Below are the code and all the weights of a small trained network. Each question names an input and a class and asks about switching units off, where a switched-off unit gives its printed mean instead of its output.

import numpy as np


def w(rows, s, z=0):
    codes = np.array(rows[::2]) - 128.0
    scale = np.full(codes.shape[1], s)
    scale[-1] = z or s
    return codes * scale


def norm(h):
    return h / np.sqrt((h * h).mean(-1, keepdims=True) + 1e-5)


def f(y):
    return np.maximum(y, 0)


def log_softmax(a):
    a = a - a.max(-1, keepdims=True)
    return a - np.log(np.exp(a).sum(-1, keepdims=True))


def net(x, mask):
    res = np.array(x, float).reshape(1, 8) / 4 @ E
    u = 0
    for l in range(2):
        y = f(norm(res) @ A[l][:, :-1].T + A[l][:, -1])
        res = res + np.where(mask[u : u + 13], y, B[l][:, -1]) @ B[l][:, :-1]
        u += 13
    return log_softmax(norm(res)[-1] @ U[:, :-1].T + U[:, -1])


A, B = {}, {}
E = w([
[143,201,179,220,102,132,182,102,253],'x0',
[129,130,126,128,131,126,128,131,128],'x1',
[133,197,129,209,66,83,51,20,52],'x2',
[126,126,129,129,129,126,126,129,128],'x3',
[129,128,127,129,134,127,123,129,130],'x4',
[66,199,196,2,76,78,60,146,149],'x5',
[127,127,131,129,125,125,129,128,128],'x6',
[128,129,130,127,126,129,131,127,127],'x7',
],0.013)
A[0] = w([
[107,127,104,169,128,110,118,68,28,91],'0.n0',
[101,209,139,183,96,122,84,46,76,143],'0.n1',
[111,91,137,62,116,154,198,126,189,242],'0.n2',
[97,194,171,114,145,106,87,138,238,54],'0.n3',
[109,129,141,62,121,135,128,128,78,9],'0.n4',
[135,6,118,161,159,153,122,134,39,209],'0.n5',
[134,71,126,168,152,128,121,135,142,35],'0.n6',
[107,18,99,80,116,135,199,137,138,157],'0.n7',
[146,98,110,246,142,169,171,125,168,66],'0.n8',
[124,109,128,52,142,121,65,143,59,65],'0.n9',
[138,52,69,164,182,153,133,152,50,87],'0.n10',
[135,156,128,194,106,100,80,94,49,190],'0.n11',
[87,125,123,142,113,90,136,116,160,3],'0.n12',
],0.019,0.0035)
B[0] = w([
[139,142,23,171,143,248,155,96,170,211],'0.n0',
[106,186,233,88,31,68,97,61,31,249],'0.n1',
[185,82,82,185,187,159,159,161,250,233],'0.n2',
[190,157,137,75,101,219,144,205,179,225],'0.n3',
[103,134,112,163,221,90,92,77,167,178],'0.n4',
[165,176,174,114,33,206,192,163,149,251],'0.n5',
[138,150,161,104,117,38,128,135,151,165],'0.n6',
[144,27,239,119,79,68,129,163,87,238],'0.n7',
[41,73,47,116,230,73,71,131,75,230],'0.n8',
[68,96,70,141,213,60,130,144,70,221],'0.n9',
[204,129,230,117,55,122,97,96,188,240],'0.n10',
[149,222,4,150,152,246,121,105,175,229],'0.n11',
[131,105,155,95,97,119,111,105,119,143],'0.n12',
],0.018,0.017)
A[1] = w([
[80,136,16,167,188,117,81,104,84,141],'1.n0',
[72,138,55,119,145,66,62,85,110,118],'1.n1',
[63,166,93,132,148,134,131,75,75,115],'1.n2',
[114,117,155,178,116,113,164,119,148,113],'1.n3',
[98,113,189,107,37,103,189,159,111,128],'1.n4',
[85,29,84,169,253,76,117,171,118,89],'1.n5',
[47,167,70,141,230,97,115,90,6,124],'1.n6',
[136,152,130,111,158,140,169,149,143,40],'1.n7',
[136,138,113,120,111,154,165,203,129,1],'1.n8',
[146,199,189,159,40,127,120,95,90,47],'1.n9',
[95,33,89,152,232,51,129,175,85,59],'1.n10',
[90,167,108,148,133,119,134,127,89,59],'1.n11',
[79,28,132,80,153,125,120,145,96,122],'1.n12',
],0.019,0.0038)
B[1] = w([
[174,55,179,120,143,94,151,163,145,218],'1.n0',
[170,103,156,162,130,98,196,100,111,193],'1.n1',
[149,64,158,125,127,92,140,184,167,196],'1.n2',
[120,106,109,151,167,145,92,109,69,151],'1.n3',
[115,110,113,194,176,99,118,103,101,194],'1.n4',
[96,252,110,92,102,109,90,97,55,253],'1.n5',
[145,37,178,199,88,143,91,159,151,221],'1.n6',
[120,134,119,153,104,129,104,96,119,145],'1.n7',
[106,108,64,162,128,134,140,49,57,160],'1.n8',
[67,112,92,101,195,69,126,168,129,221],'1.n9',
[45,203,126,61,120,120,121,100,137,239],'1.n10',
[152,109,191,113,167,142,160,124,120,158],'1.n11',
[118,162,93,113,132,147,131,139,109,190],'1.n12',
],0.03,0.018)
U = w([
[162,60,165,194,131,93,140,136,121,94],'0',
[65,212,90,86,154,92,105,132,101,254],'1',
[182,160,17,145,144,247,157,138,191,42],'2',
],0.015,0.00096)

Each question gives the input, the list of numbers given to net, and the class t.
The units are the neurons (one row each of A and B). Each row of codes is followed by its name. A weight is (code - 128) times the scale printed after its matrix; where a second scale follows, it is the last column's (A, B and U).
mask holds one flag per neuron, layer by layer. A switched-off neuron (its flag False) gives its mean, the last column of its row in B, instead of its output. The means were averaged over made-up inputs and are rounded, as every weight is.
A unit's drop is (log p(t) with every unit on - log p(t) with that unit switched off) / (log p(t) with every unit on - log p(t) with every unit switched off).
The circuit of an input: a set's keep is (log p(t) with only the set's units on - log p(t) with every unit switched off) / (log p(t) with every unit on - log p(t) with every unit switched off). Starting from the 12 units with the biggest drops (on a tie, the unit counted first), units are removed one at a time, each time the one whose removal leaves the highest keep (on an exact tie, the one counted first), for as long as the keep stays at least 0.8.
circuit, biggest first: the units of the circuit, biggest drop first
k most important neurons: the k neurons with the biggest drops, biggest first
top k neurons in layer l: the k neurons of layer l with the biggest drops, biggest first
drop of u: that unit's drop, to one decimal
input [4,-5,-5,-7,1,-7,-5,-1], class 1: circuit, biggest first : 0.n8
input [7,-4,0,3,4,5,-3,-8], class 2: top 2 neurons in layer 0 : 0.n3, 0.n7
input [5,-7,0,0,-3,-8,-2,-4], class 1: top 2 neurons in layer 1 : 1.n5, 1.n10
input [-6,4,-6,-3,-6,0,7,-8], class 0: 3 most important neurons : 0.n8, 0.n5, 0.n10
input [0,-8,-3,-2,-7,0,-3,1], class 0: top 4 neurons in layer 0 : 0.n8, 0.n9, 0.n7, 0.n11
input [6,0,0,1,4,-6,-3,4], class 1: top 2 neurons in layer 1 : 1.n5, 1.n10
input [-1,-8,5,3,6,-2,1,-1], class 2: top 2 neurons in layer 0 : 0.n11, 0.n0
input [1,-4,-8,-3,8,6,3,-8], class 2: top 2 neurons in layer 0 : 0.n3, 0.n8
input [-2,-7,7,-7,-6,-1,-2,1], class 2: 2 most important neurons : 0.n11, 0.n0
input [1,2,-7,5,8,8,8,-1], class 2: 2 most important neurons : 0.n3, 0.n8
input [-3,2,8,3,5,-4,-8,4], class 2: 2 most important neurons : 0.n11, 0.n0
input [-6,-4,0,-8,-4,-3,3,-2], class 0: 2 most important neurons : 0.n7, 0.n10
input [3,0,1,-1,-3,-2,8,0], class 0: drop of 1.n6 : 0.5
input [-1,5,6,2,1,2,-5,-1], class 0: drop of 1.n10 : 0.0
input [2,-7,-6,-1,4,-7,3,1], class 1: drop of 0.n8 : 3.3
input [-8,2,3,8,0,-2,3,-8], class 2: circuit, biggest first : 0.n0
